Below is a small trained network, with its code and all its weights. Each question gives an input and a target symbol and asks what happens when units are switched off, that is, made to give their printed mean instead of their output.

import numpy as np


def w(rows, s, z=0):
    codes = np.array(rows[::2]) - 128.0
    scale = np.full(codes.shape[1], s)
    scale[-1] = z or s
    return codes * scale


def norm(h):
    return h / np.sqrt((h * h).mean(-1, keepdims=True) + 1e-5)


def f(y):
    return np.maximum(y, 0)


def softmax(a):
    e = np.exp(a - a.max(-1, keepdims=True))
    return e / e.sum(-1, keepdims=True)


def log_softmax(a):
    a = a - a.max(-1, keepdims=True)
    return a - np.log(np.exp(a).sum(-1, keepdims=True))


def net(x, mask):
    ids = ['ΔΣεζφψ'.index(c) for c in x.split()]
    T = len(ids)
    res = E[ids] + P[:T]
    u = 0
    for l in range(2):
        r = norm(res)
        for j in range(3):
            rows = slice(2 * j, 2 * j + 2)
            q, k, v = (r @ M[l][rows].T for M in (Q, K, V))
            z = softmax(np.where(np.tri(T) > 0, q @ k.T / 2**0.5, -1e9)) @ v
            o = O[l][rows]
            res = res + np.where(mask[u + j], z, o[:, -1]) @ o[:, :-1]
        u += 3
        y = f(norm(res) @ A[l][:, :-1].T + A[l][:, -1])
        res = res + np.where(mask[u : u + 12], y, B[l][:, -1]) @ B[l][:, :-1]
        u += 12
    return log_softmax(norm(res)[-1] @ U[:, :-1].T + U[:, -1])


Q, K, V, O, A, B = {}, {}, {}, {}, {}, {}
E = w([
[85,84,200],'Δ',
[249,78,143],'Σ',
[52,108,84],'ε',
[162,170,83],'ζ',
[150,183,141],'φ',
[86,33,189],'ψ',
],0.019)
P = w([
[99,131,49],'0',
[254,171,209],'1',
[96,133,137],'2',
[33,224,69],'3',
[238,51,153],'4',
[57,96,134],'5',
],0.007)
Q[0] = w([
[174,63,173],'L0H1',
[254,89,99],'L0H1',
[83,171,63],'L0H2',
[167,87,93],'L0H2',
[64,198,140],'L0H3',
[252,171,179],'L0H3',
],0.0094)
K[0] = w([
[111,4,139],'L0H1',
[125,105,63],'L0H1',
[197,169,129],'L0H2',
[111,132,85],'L0H2',
[57,126,142],'L0H3',
[140,175,119],'L0H3',
],0.018)
V[0] = w([
[59,115,52],'L0H1',
[137,47,52],'L0H1',
[176,171,188],'L0H2',
[146,248,99],'L0H2',
[205,48,118],'L0H3',
[108,149,134],'L0H3',
],0.011)
O[0] = w([
[51,102,144,246],'L0H1',
[19,176,209,111],'L0H1',
[148,161,173,7],'L0H2',
[176,213,61,67],'L0H2',
[2,199,212,44],'L0H3',
[213,173,114,147],'L0H3',
],0.0097,0.0011)
A[0] = w([
[193,102,164,133],'L0N1',
[155,154,50,59],'L0N2',
[86,162,62,71],'L0N3',
[170,130,36,179],'L0N4',
[90,134,74,95],'L0N5',
[196,114,155,124],'L0N6',
[140,165,182,177],'L0N7',
[174,76,72,21],'L0N8',
[146,177,114,92],'L0N9',
[89,9,133,85],'L0N10',
[159,161,146,2],'L0N11',
[124,79,158,87],'L0N12',
],0.015,0.0051)
B[0] = w([
[148,113,74,170],'L0N1',
[188,83,173,194],'L0N2',
[126,9,93,172],'L0N3',
[171,104,114,236],'L0N4',
[108,62,101,167],'L0N5',
[177,129,90,168],'L0N6',
[82,115,31,168],'L0N7',
[186,111,125,159],'L0N8',
[80,94,161,163],'L0N9',
[54,113,207,254],'L0N10',
[93,45,76,132],'L0N11',
[124,142,211,177],'L0N12',
],0.011,0.0082)
Q[1] = w([
[89,27,243],'L1H1',
[149,245,59],'L1H1',
[185,66,108],'L1H2',
[212,207,60],'L1H2',
[224,169,96],'L1H3',
[148,90,2],'L1H3',
],0.0086)
K[1] = w([
[35,164,32],'L1H1',
[176,143,87],'L1H1',
[91,61,112],'L1H2',
[169,1,139],'L1H2',
[43,70,67],'L1H3',
[110,93,208],'L1H3',
],0.0097)
V[1] = w([
[147,84,136],'L1H1',
[107,65,3],'L1H1',
[62,156,112],'L1H2',
[109,200,119],'L1H2',
[111,75,147],'L1H3',
[139,62,99],'L1H3',
],0.021)
O[1] = w([
[147,123,146,177],'L1H1',
[54,107,40,207],'L1H1',
[44,163,152,158],'L1H2',
[144,212,191,31],'L1H2',
[100,134,95,253],'L1H3',
[97,150,7,205],'L1H3',
],0.011,0.0071)
A[1] = w([
[64,141,30,153],'L1N1',
[218,93,141,73],'L1N2',
[142,51,162,163],'L1N3',
[183,110,23,138],'L1N4',
[151,118,116,2],'L1N5',
[148,73,172,127],'L1N6',
[55,136,187,153],'L1N7',
[76,112,197,105],'L1N8',
[118,80,46,198],'L1N9',
[209,119,2,119],'L1N10',
[183,202,98,153],'L1N11',
[166,149,119,128],'L1N12',
],0.011,0.0071)
B[1] = w([
[96,84,169,216],'L1N1',
[163,62,43,153],'L1N2',
[171,58,129,195],'L1N3',
[177,130,198,223],'L1N4',
[40,43,200,128],'L1N5',
[188,100,93,157],'L1N6',
[162,64,164,210],'L1N7',
[164,65,139,185],'L1N8',
[90,130,253,254],'L1N9',
[148,97,254,232],'L1N10',
[81,197,184,152],'L1N11',
[59,169,149,141],'L1N12',
],0.0087,0.0093)
U = w([
[148,121,186,40],'Δ',
[117,201,247,135],'Σ',
[42,122,102,167],'ε',
[117,73,48,96],'ζ',
[205,154,116,252],'φ',
[103,122,182,129],'ψ',
],0.013,0.0038)

Each question gives the input, a string of symbols that net reads in full, and the target symbol t.
The units are the heads (2 rows each of Q, K, V and O) and the neurons (one row each of A and B). Each row of codes is followed by its name. A weight is (code - 128) times the scale printed after its matrix; where a second scale follows, it is the last column's (O, A, B and U).
mask holds one flag per unit, layer by layer, with each layer's heads first. A switched-off unit (its flag False) gives its mean, the last column of its rows in O or B, instead of its output. The means were averaged over made-up inputs and are rounded, as every weight is.
A unit's drop is (log p(t) with every unit on - log p(t) with that unit switched off) / (log p(t) with every unit on - log p(t) with every unit switched off).
The circuit of an input: a set's keep is (log p(t) with only the set's units on - log p(t) with every unit switched off) / (log p(t) with every unit on - log p(t) with every unit switched off). Starting from the 12 units with the biggest drops (on a tie, the unit counted first), units are removed one at a time, each time the one whose removal leaves the highest keep (on an exact tie, the one counted first), for as long as the keep stays at least 0.8.
circuit, biggest first: the units of the circuit, biggest drop first
most important unit: the unit with the biggest drop
k most important neurons: the k neurons with the biggest drops, biggest first
top k neurons in layer l: the k neurons of layer l with the biggest drops, biggest first
heads that matter: for each layer, one digit per head in row order, 1 if its drop is at least 0.15 and else 0, layers parted by /
drop of u: that unit's drop, to one decimal
input Σ φ Δ φ Δ, target Σ: circuit, biggest first -> [L0H3, L0N3, L1H1]
input ε ε ζ ε φ, target ε: heads that matter -> 100 / 000
input ζ ζ ε Δ, target ζ: circuit, biggest first -> [L0H3, L1H1]
input Δ Σ ψ Δ ζ, target Σ: top 3 neurons in layer 0 -> [L0N3, L0N5, L0N2]
input Σ Δ Δ Σ Σ, target Σ: circuit, biggest first -> [L0H3, L1H1]
input Σ Σ φ Σ φ φ, target φ: most important unit -> L0H1
input ε φ ε ζ, target φ: heads that matter -> 111 / 000
input Σ Δ ε ε Σ, target Σ: circuit, biggest first -> [L0H3, L0H1, L1H1, L0N2]
input ζ ζ Σ Δ, target ζ: circuit, biggest first -> [L0H3, L1H2]
input ψ φ Σ ε, target φ: circuit, biggest first -> [L0H1, L1H1]
input ε φ ε ψ Δ, target ε: top 3 neurons in layer 0 -> [L0N7, L0N11, L0N10]
input ε φ φ φ Σ, target ε: 2 most important neurons -> [L0N7, L0N10]
input Σ ε ε Δ Δ, target Σ: top 2 neurons in layer 0 -> [L0N3, L0N10]
input Σ ε ζ ε ψ, target Σ: top 2 neurons in layer 0 -> [L0N3, L0N2]
input ε φ ψ Δ φ, target ε: top neuron in layer 0 -> [L0N7]
input ε ε ε ε Δ, target ε: drop of L0H3 -> 0.1
input Σ ψ ψ Δ ε, target Σ: drop of L0H3 -> 0.5
input Σ ε Σ Δ ε, target Σ: drop of L1N11 -> 0.0
